Below are the code and all the weights of a small trained network. Each question names an input and a class and asks about switching units off, where a switched-off unit gives its printed mean instead of its output.

import numpy as np


def w(rows, s, z=0):
    codes = np.array(rows[::2]) - 128.0
    scale = np.full(codes.shape[1], s)
    scale[-1] = z or s
    return codes * scale


def f(y):
    return y / 2 * (1 + np.tanh(0.7978845608 * (y + 0.044715 * y**3)))


def log_softmax(a):
    a = a - a.max(-1, keepdims=True)
    return a - np.log(np.exp(a).sum(-1, keepdims=True))


def net(x, mask):
    res = np.array(x, float).reshape(1, 6) / 4 @ E
    y = f(res @ A[0][:, :-1].T + A[0][:, -1])
    res = res + np.where(mask, y, B[0][:, -1]) @ B[0][:, :-1]
    return log_softmax(res[-1] @ U[:, :-1].T + U[:, -1])


A, B = {}, {}
E = w([
[99,145,160,150,218,139,102,18,177,145,114],'x0',
[146,160,103,110,108,128,234,140,127,125,194],'x1',
[147,119,101,114,94,65,153,131,104,15,120],'x2',
[122,193,133,48,226,100,114,95,135,141,150],'x3',
[138,83,170,139,75,100,102,118,251,127,171],'x4',
[231,134,56,111,166,104,159,71,158,140,120],'x5',
],0.013)
A[0] = w([
[114,174,73,109,101,124,164,197,60,130,109,35],'n0',
[122,81,133,142,98,80,130,73,151,13,115,132],'n1',
[174,129,103,93,111,41,98,115,175,66,151,166],'n2',
[100,165,123,94,96,87,211,176,145,45,212,163],'n3',
[78,149,198,124,131,99,92,157,107,159,159,146],'n4',
[156,129,150,95,148,121,89,101,242,182,163,175],'n5',
[153,195,118,107,219,120,163,12,187,183,184,215],'n6',
[118,75,180,204,37,179,143,129,175,177,154,156],'n7',
[1,183,225,150,128,144,87,148,129,172,138,142],'n8',
[97,126,64,167,137,157,103,129,107,166,104,3],'n9',
],0.011,0.0042)
B[0] = w([
[178,140,150,141,82,160,129,148,140,75,120,178],'n0',
[146,81,73,70,74,141,120,137,136,52,96,185],'n1',
[119,118,162,192,58,82,148,150,127,153,111,193],'n2',
[133,183,158,189,150,77,142,151,129,169,175,206],'n3',
[155,108,162,106,116,120,137,135,87,131,158,161],'n4',
[177,104,146,187,116,160,68,75,165,80,98,205],'n5',
[156,166,131,91,140,165,116,8,120,151,98,252],'n6',
[110,98,104,170,94,59,190,185,160,152,119,195],'n7',
[88,109,184,134,160,125,87,129,91,131,213,191],'n8',
[110,87,117,124,151,92,149,117,136,149,122,142],'n9',
],0.015,0.025)
U = w([
[156,96,120,148,84,125,120,105,174,79,58,227],'0',
[92,164,79,103,158,129,119,187,191,117,164,45],'1',
[153,207,164,167,180,98,136,82,135,175,124,115],'2',
[176,147,127,122,65,114,172,221,65,92,168,171],'3',
[51,80,195,115,155,153,70,105,104,114,149,141],'4',
[93,176,99,129,128,109,148,181,178,134,193,56],'5',
[65,80,140,172,93,33,193,245,133,148,151,182],'6',
[105,191,18,54,181,148,199,87,109,167,89,2],'7',
],0.011,0.0062)

Each question gives the input, the list of numbers given to net, and the class t.
The units are the neurons (one row each of A and B). Each row of codes is followed by its name. A weight is (code - 128) times the scale printed after its matrix; where a second scale follows, it is the last column's (A, B and U).
mask holds one flag per neuron, in row order. A switched-off neuron (its flag False) gives its mean, the last column of its row in B, instead of its output. The means were averaged over made-up inputs and are rounded, as every weight is.
A unit's drop is (log p(t) with every unit on - log p(t) with that unit switched off) / (log p(t) with every unit on - log p(t) with every unit switched off).
The circuit of an input: a set's keep is (log p(t) with only the set's units on - log p(t) with every unit switched off) / (log p(t) with every unit on - log p(t) with every unit switched off). Starting from all 10 units, units are removed one at a time, each time the one whose removal leaves the highest keep (on an exact tie, the one counted first), for as long as the keep stays at least 0.8.
circuit, biggest first: the units of the circuit, biggest drop first
unit that matters most: the unit with the biggest drop
top k neurons: the k neurons with the biggest drops, biggest first
drop when u is switched off: that unit's drop, to one decimal
input [-2,0,-1,7,-2,-6], class 4: unit that matters most -> n8
input [-8,-5,-8,8,-8,1], class 3: top 4 neurons -> (n0; n6; n5; n4)
input [7,4,7,4,-2,-1], class 7: top 2 neurons -> (n5; n1)
input [-5,8,5,5,3,2], class 6: top 2 neurons -> (n3; n2)
input [3,2,7,7,3,4], class 0: top 2 neurons -> (n1; n5)
input [1,5,-3,-3,-3,2], class 7: top 2 neurons -> (n5; n3)
input [2,8,4,-3,0,7], class 2: top 2 neurons -> (n3; n6)
input [8,0,8,-3,-5,-5], class 4: top 4 neurons -> (n7; n5; n0; n2)
input [-4,2,-3,1,-7,2], class 3: top 2 neurons -> (n6; n0)
input [-8,-4,-2,6,0,3], class 3: circuit, biggest first -> (n6; n7)
input [5,-5,2,-4,4,-4], class 6: top 2 neurons -> (n7; n6)
input [-4,5,-7,3,-8,-4], class 3: top 2 neurons -> (n0; n6)
input [-5,-5,-1,-3,0,0], class 6: top 2 neurons -> (n6; n5)
input [5,-1,-8,-4,3,-4], class 6: circuit, biggest first -> (n7)
input [3,6,7,-3,-5,4], class 3: top 2 neurons -> (n5; n3)
input [5,3,3,4,3,-6], class 4: drop when n8 is switched off -> 0.4
input [7,6,7,-2,-7,-3], class 3: drop when n6 is switched off -> 0.8
input [1,2,-1,-8,-7,-3], class 6: drop when n6 is switched off -> 0.6
